Below are the code and all the weights of a small trained network. Each question names an input and a class and asks about switching units off, where a switched-off unit gives its printed mean instead of its output.

import numpy as np


def w(rows, s, z=0):
    codes = np.array(rows[::2]) - 128.0
    scale = np.full(codes.shape[1], s)
    scale[-1] = z or s
    return codes * scale


def norm(h):
    return h / np.sqrt((h * h).mean(-1, keepdims=True) + 1e-5)


def f(y):
    return y / 2 * (1 + np.tanh(0.7978845608 * (y + 0.044715 * y**3)))


def log_softmax(a):
    a = a - a.max(-1, keepdims=True)
    return a - np.log(np.exp(a).sum(-1, keepdims=True))


def net(x, mask):
    res = np.array(x, float).reshape(1, 4) / 4 @ E
    u = 0
    for l in range(3):
        y = f(norm(res) @ A[l][:, :-1].T + A[l][:, -1])
        res = res + np.where(mask[u : u + 4], y, B[l][:, -1]) @ B[l][:, :-1]
        u += 4
    return log_softmax(norm(res)[-1] @ U[:, :-1].T + U[:, -1])


A, B = {}, {}
E = w([
[2,92,138],'x0',
[129,128,126],'x1',
[113,201,151],'x2',
[135,171,47],'x3',
],0.0045)
A[0] = w([
[106,150,1,234],'0.n1',
[73,254,179,94],'0.n2',
[118,197,166,3],'0.n3',
[135,18,47,15],'0.n4',
],0.0074,0.0015)
B[0] = w([
[115,113,240,251],'0.n1',
[137,30,30,229],'0.n2',
[160,68,82,131],'0.n3',
[139,156,1,195],'0.n4',
],0.01,0.0023)
A[1] = w([
[167,90,24,109],'1.n1',
[106,253,93,191],'1.n2',
[148,30,86,254],'1.n3',
[171,84,151,138],'1.n4',
],0.011,0.00085)
B[1] = w([
[133,228,136,242],'1.n1',
[75,108,253,140],'1.n2',
[130,235,161,253],'1.n3',
[44,101,229,172],'1.n4',
],0.0079,0.0047)
A[2] = w([
[237,114,128,82],'2.n1',
[151,45,153,185],'2.n2',
[223,132,132,6],'2.n3',
[254,108,143,84],'2.n4',
],0.0094,0.002)
B[2] = w([
[29,136,99,188],'2.n1',
[116,178,139,193],'2.n2',
[39,136,41,168],'2.n3',
[2,52,75,250],'2.n4',
],0.0087,0.0014)
U = w([
[41,97,78,194],'0',
[161,210,91,177],'1',
[124,147,166,210],'2',
[138,97,214,128],'3',
[186,97,114,57],'4',
[186,33,68,3],'5',
[249,52,107,5],'6',
],0.011,0.0049)

Each question gives the input, the list of numbers given to net, and the class t.
The units are the neurons (one row each of A and B). Each row of codes is followed by its name. A weight is (code - 128) times the scale printed after its matrix; where a second scale follows, it is the last column's (A, B and U).
mask holds one flag per neuron, layer by layer. A switched-off neuron (its flag False) gives its mean, the last column of its row in B, instead of its output. The means were averaged over made-up inputs and are rounded, as every weight is.
A unit's drop is (log p(t) with every unit on - log p(t) with that unit switched off) / (log p(t) with every unit on - log p(t) with every unit switched off).
The circuit of an input: a set's keep is (log p(t) with only the set's units on - log p(t) with every unit switched off) / (log p(t) with every unit on - log p(t) with every unit switched off). Starting from all 12 units, units are removed one at a time, each time the one whose removal leaves the highest keep (on an exact tie, the one counted first), for as long as the keep stays at least 0.8.
units of the circuit, in order: the units of the circuit, biggest drop first
most important unit: the unit with the biggest drop
top k neurons: the k neurons with the biggest drops, biggest first
top k neurons in layer l: the k neurons of layer l with the biggest drops, biggest first
input [-2,-2,-5,-5], class 1: units of the circuit, in order	0.n1
input [-8,1,0,6], class 0: top 3 neurons	1.n3, 2.n4, 1.n1
input [-7,-6,-7,-3], class 0: top 2 neurons	0.n2, 2.n4
input [-5,-6,-6,-3], class 1: units of the circuit, in order	0.n1, 1.n1
input [-7,6,4,8], class 3: units of the circuit, in order	1.n2, 0.n1
input [6,2,2,7], class 3: top 2 neurons	0.n1, 0.n4
input [-4,0,-3,1], class 0: units of the circuit, in order	0.n2, 1.n3, 2.n4
input [-1,-7,-8,-7], class 1: units of the circuit, in order	0.n1, 0.n4, 1.n1
input [-5,-3,-8,-2], class 1: top 3 neurons	1.n1, 0.n4, 0.n1
input [-6,-2,-8,-6], class 1: top 3 neurons	0.n1, 0.n4, 1.n3
input [-5,0,0,-5], class 0: top 2 neurons in layer 0	0.n2, 0.n1
input [-2,2,-7,-4], class 1: top 2 neurons	0.n4, 0.n1
input [-4,-4,-3,5], class 3: top 2 neurons	1.n2, 0.n3
input [6,1,2,8], class 3: most important unit	0.n1
input [5,6,-6,4], class 1: top 3 neurons	0.n4, 1.n4, 2.n4
input [-2,1,-7,8], class 3: top 4 neurons	1.n2, 0.n1, 0.n2, 0.n3
input [-6,-3,1,-5], class 0: top 4 neurons	0.n1, 2.n4, 1.n3, 0.n2
input [-6,-5,-4,-4], class 0: top 2 neurons in layer 0	0.n2, 0.n1
input [-6,-6,6,7], class 3: top 2 neurons in layer 0	0.n1, 0.n4
input [-2,6,-5,7], class 3: top 2 neurons in layer 0	0.n1, 0.n2
